Below is a small trained network, with its code and all its weights. Each question gives an input and a target symbol and asks what happens when units are switched off, that is, made to give their printed mean instead of their output.

import numpy as np


def w(rows, s, z=0):
    codes = np.array(rows[::2]) - 128.0
    scale = np.full(codes.shape[1], s)
    scale[-1] = z or s
    return codes * scale


def norm(h):
    return h / np.sqrt((h * h).mean(-1, keepdims=True) + 1e-5)


def f(y):
    return y / 2 * (1 + np.tanh(0.7978845608 * (y + 0.044715 * y**3)))


def softmax(a):
    e = np.exp(a - a.max(-1, keepdims=True))
    return e / e.sum(-1, keepdims=True)


def log_softmax(a):
    a = a - a.max(-1, keepdims=True)
    return a - np.log(np.exp(a).sum(-1, keepdims=True))


def net(x, mask):
    ids = ['ΓΞΦΨαβδεζθλμστ'.index(c) for c in x.split()]
    T = len(ids)
    res = E[ids] + P[:T]
    u = 0
    for l in range(2):
        q, k, v = (norm(res) @ M[l].T for M in (Q, K, V))
        z = softmax(np.where(np.tri(T) > 0, q @ k.T / 4**0.5, -1e9)) @ v
        res = res + np.where(mask[u], z, O[l][:, -1]) @ O[l][:, :-1]
        u += 1
        y = f(norm(res) @ A[l][:, :-1].T + A[l][:, -1])
        res = res + np.where(mask[u : u + 4], y, B[l][:, -1]) @ B[l][:, :-1]
        u += 4
    return log_softmax(norm(res)[-1] @ U[:, :-1].T + U[:, -1])


Q, K, V, O, A, B = {}, {}, {}, {}, {}, {}
E = w([
[150,100,90,117,142],'Γ',
[167,155,144,126,166],'Ξ',
[133,148,83,150,91],'Φ',
[110,170,61,123,96],'Ψ',
[173,212,112,116,132],'α',
[152,130,99,111,156],'β',
[182,154,166,136,147],'δ',
[151,114,188,150,176],'ε',
[183,103,120,169,122],'ζ',
[120,123,86,163,100],'θ',
[88,181,61,120,102],'λ',
[138,91,116,162,120],'μ',
[64,155,94,152,142],'σ',
[197,170,135,254,183],'τ',
],0.014)
P = w([
[40,223,254,202,143],'0',
[72,208,157,137,106],'1',
[105,224,87,105,135],'2',
[98,196,47,119,139],'3',
[120,196,34,124,140],'4',
[99,186,17,120,137],'5',
],0.0038)
Q[0] = w([
[44,137,127,146,96],'0.h0',
[130,13,149,44,72],'0.h0',
[130,175,142,2,68],'0.h0',
[92,193,46,111,253],'0.h0',
],0.0081)
K[0] = w([
[193,122,173,135,221],'0.h0',
[201,254,230,109,7],'0.h0',
[147,71,246,129,40],'0.h0',
[179,4,39,57,150],'0.h0',
],0.006)
V[0] = w([
[98,164,165,116,146],'0.h0',
[162,87,116,197,255],'0.h0',
[218,79,214,71,75],'0.h0',
[41,191,102,176,187],'0.h0',
],0.0066)
O[0] = w([
[83,147,203,97,195,101],'0.h0',
[201,42,112,3,156,240],'0.h0',
[185,97,214,193,98,3],'0.h0',
[69,146,40,67,236,196],'0.h0',
],0.0055,0.0069)
A[0] = w([
[70,98,204,69,1,3],'0.n0',
[64,188,171,165,83,234],'0.n1',
[37,100,191,171,127,190],'0.n2',
[92,127,110,58,160,209],'0.n3',
],0.0079,0.0021)
B[0] = w([
[110,167,3,170,232,111],'0.n0',
[227,100,87,193,111,121],'0.n1',
[188,139,36,114,122,114],'0.n2',
[92,105,81,129,84,253],'0.n3',
],0.0065,0.0069)
Q[1] = w([
[77,38,211,183,99],'1.h0',
[130,143,62,35,254],'1.h0',
[147,192,75,64,192],'1.h0',
[89,71,177,186,101],'1.h0',
],0.0064)
K[1] = w([
[136,133,37,48,62],'1.h0',
[97,135,125,254,199],'1.h0',
[99,175,188,188,191],'1.h0',
[113,110,99,58,68],'1.h0',
],0.0075)
V[1] = w([
[196,164,3,53,50],'1.h0',
[75,172,114,50,209],'1.h0',
[55,38,148,56,120],'1.h0',
[73,161,104,253,60],'1.h0',
],0.0063)
O[1] = w([
[233,193,180,25,198,198],'1.h0',
[131,52,229,169,61,254],'1.h0',
[226,41,23,215,236,154],'1.h0',
[146,254,101,172,128,33],'1.h0',
],0.0064,0.0068)
A[1] = w([
[145,120,54,145,114,243],'1.n0',
[120,65,154,117,153,218],'1.n1',
[170,181,132,254,173,227],'1.n2',
[147,157,192,166,95,1],'1.n3',
],0.0091,0.0037)
B[1] = w([
[167,203,151,172,88,233],'1.n0',
[168,224,126,190,111,255],'1.n1',
[128,57,164,2,44,121],'1.n2',
[212,158,75,129,223,115],'1.n3',
],0.0086,0.0054)
U = w([
[138,90,120,110,84,107],'Γ',
[124,129,167,153,120,78],'Ξ',
[143,200,133,119,104,2],'Φ',
[87,96,76,190,74,95],'Ψ',
[142,217,181,87,117,68],'α',
[147,63,52,13,231,133],'β',
[137,158,185,142,115,91],'δ',
[117,59,185,208,95,215],'ε',
[210,217,183,203,34,159],'ζ',
[126,182,114,130,95,59],'θ',
[82,149,110,136,101,81],'λ',
[180,156,126,175,111,41],'μ',
[67,215,2,192,210,220],'σ',
[49,104,203,25,71,158],'τ',
],0.0076,0.0044)

Each question gives the input, a string of symbols that net reads in full, and the target symbol t.
The units are the heads (4 rows each of Q, K, V and O) and the neurons (one row each of A and B). Each row of codes is followed by its name. A weight is (code - 128) times the scale printed after its matrix; where a second scale follows, it is the last column's (O, A, B and U).
mask holds one flag per unit, layer by layer, with each layer's heads first. A switched-off unit (its flag False) gives its mean, the last column of its rows in O or B, instead of its output. The means were averaged over made-up inputs and are rounded, as every weight is.
A unit's drop is (log p(t) with every unit on - log p(t) with that unit switched off) / (log p(t) with every unit on - log p(t) with every unit switched off).
The circuit of an input: a set's keep is (log p(t) with only the set's units on - log p(t) with every unit switched off) / (log p(t) with every unit on - log p(t) with every unit switched off). Starting from all 10 units, units are removed one at a time, each time the one whose removal leaves the highest keep (on an exact tie, the one counted first), for as long as the keep stays at least 0.8.
circuit, biggest first: the units of the circuit, biggest drop first
most important unit: the unit with the biggest drop
k most important neurons: the k neurons with the biggest drops, biggest first
top k neurons in layer l: the k neurons of layer l with the biggest drops, biggest first
drop when u is switched off: that unit's drop, to one decimal
input Γ σ ε, target β: top neuron in layer 1 => (1.n0)
input α β Γ ε, target τ: 3 most important neurons => (0.n1, 1.n0, 0.n3)
input Γ Γ σ α τ θ, target τ: circuit, biggest first => (1.h0, 1.n1)
input τ α α, target τ: circuit, biggest first => (1.h0, 1.n1, 0.h0)
input σ ζ Γ Φ ζ, target ζ: circuit, biggest first => (0.h0, 1.n0)
input α Γ ζ τ ε, target τ: circuit, biggest first => (1.h0, 1.n0)
input Γ Φ τ ζ ε α, target β: top 2 neurons in layer 1 => (1.n0, 1.n1)
input σ Ψ ζ Γ, target ζ: circuit, biggest first => (0.h0, 1.h0)
input σ σ Γ, target ζ: circuit, biggest first => (0.h0, 1.h0, 1.n0)
input σ Γ β, target ζ: circuit, biggest first => (0.h0, 1.h0)
input ε Γ θ Γ ε τ, target τ: 2 most important neurons => (1.n2, 0.n3)
input λ δ σ ζ α τ, target τ: 2 most important neurons => (1.n2, 1.n1)
input Γ Γ ε Γ τ Γ, target τ: 2 most important neurons => (1.n1, 0.n3)
input Γ ε τ, target β: circuit, biggest first => (0.h0)
input σ τ Γ σ τ Ξ, target τ: 3 most important neurons => (1.n1, 1.n0, 0.n3)
input σ Γ σ, target ζ: 2 most important neurons => (1.n0, 0.n1)
input ζ δ Γ ε β, target σ: top 2 neurons in layer 1 => (1.n0, 1.n2)
input σ ε ε σ ζ, target σ: drop when 0.h0 is switched off => 0.9
input Γ β δ, target β: drop when 0.h0 is switched off => 0.4
input Γ θ Ψ, target β: drop when 0.n0 is switched off => 0.0
input Γ σ ε Φ, target β: most important unit => 0.h0
